Below is a small trained network, with its code and all its weights. Each question gives an input and a class and asks what happens when units are switched off, that is, made to give their printed mean instead of their output.

import numpy as np


def w(rows, s, z=0):
    codes = np.array(rows[::2]) - 128.0
    scale = np.full(codes.shape[1], s)
    scale[-1] = z or s
    return codes * scale


def f(y):
    return y / 2 * (1 + np.tanh(0.7978845608 * (y + 0.044715 * y**3)))


def log_softmax(a):
    a = a - a.max(-1, keepdims=True)
    return a - np.log(np.exp(a).sum(-1, keepdims=True))


def net(x, mask):
    res = np.array(x, float).reshape(1, 2) / 4 @ E
    y = f(res @ A[0][:, :-1].T + A[0][:, -1])
    res = res + np.where(mask, y, B[0][:, -1]) @ B[0][:, :-1]
    return log_softmax(res[-1] @ U[:, :-1].T + U[:, -1])


A, B = {}, {}
E = w([
[206,41,154],'x0',
[226,209,2],'x1',
],0.0068)
A[0] = w([
[211,179,62,52],'neuron 0',
[163,164,126,27],'neuron 1',
[252,17,151,5],'neuron 2',
[149,137,80,41],'neuron 3',
[44,79,215,42],'neuron 4',
[3,225,95,3],'neuron 5',
[153,153,133,24],'neuron 6',
[158,120,144,254],'neuron 7',
],0.015,0.0063)
B[0] = w([
[170,44,95,255],'neuron 0',
[187,29,205,129],'neuron 1',
[120,169,252,222],'neuron 2',
[187,45,178,149],'neuron 3',
[200,45,89,251],'neuron 4',
[107,177,233,216],'neuron 5',
[166,36,208,113],'neuron 6',
[78,175,80,220],'neuron 7',
],0.038,0.0072)
U = w([
[164,64,90,1],'0',
[126,162,185,171],'1',
[92,184,2,253],'2',
],0.021,0.0048)

Each question gives the input, the list of numbers given to net, and the class t.
The units are the neurons (one row each of A and B). Each row of codes is followed by its name. A weight is (code - 128) times the scale printed after its matrix; where a second scale follows, it is the last column's (A, B and U).
mask holds one flag per neuron, in row order. A switched-off neuron (its flag False) gives its mean, the last column of its row in B, instead of its output. The means were averaged over made-up inputs and are rounded, as every weight is.
A unit's drop is (log p(t) with every unit on - log p(t) with that unit switched off) / (log p(t) with every unit on - log p(t) with every unit switched off).
The circuit of an input: a set's keep is (log p(t) with only the set's units on - log p(t) with every unit switched off) / (log p(t) with every unit on - log p(t) with every unit switched off). Starting from all 8 units, units are removed one at a time, each time the one whose removal leaves the highest keep (on an exact tie, the one counted first), for as long as the keep stays at least 0.8.
circuit, biggest first: the units of the circuit, biggest drop first
top k neurons: the k neurons with the biggest drops, biggest first
drop of u: that unit's drop, to one decimal
input [-4,3], class 1: circuit, biggest first : [neuron 4]
input [-3,3], class 2: circuit, biggest first : [neuron 2; neuron 4]
input [-4,2], class 1: top 3 neurons : [neuron 5; neuron 7; neuron 4]
input [-7,5], class 1: top 2 neurons : [neuron 5; neuron 4]
input [-5,-6], class 0: top 2 neurons : [neuron 4; neuron 2]
input [5,4], class 1: top 2 neurons : [neuron 2; neuron 4]
input [-2,-3], class 2: circuit, biggest first : [neuron 0; neuron 2]
input [8,-6], class 1: top 2 neurons : [neuron 2; neuron 0]
input [6,5], class 1: top 2 neurons : [neuron 2; neuron 4]
input [0,3], class 2: drop of neuron 5 : 0.0
input [-3,-6], class 0: drop of neuron 4 : 1.2
input [-6,3], class 1: drop of neuron 5 : 1.0
input [3,0], class 2: drop of neuron 5 : 0.4
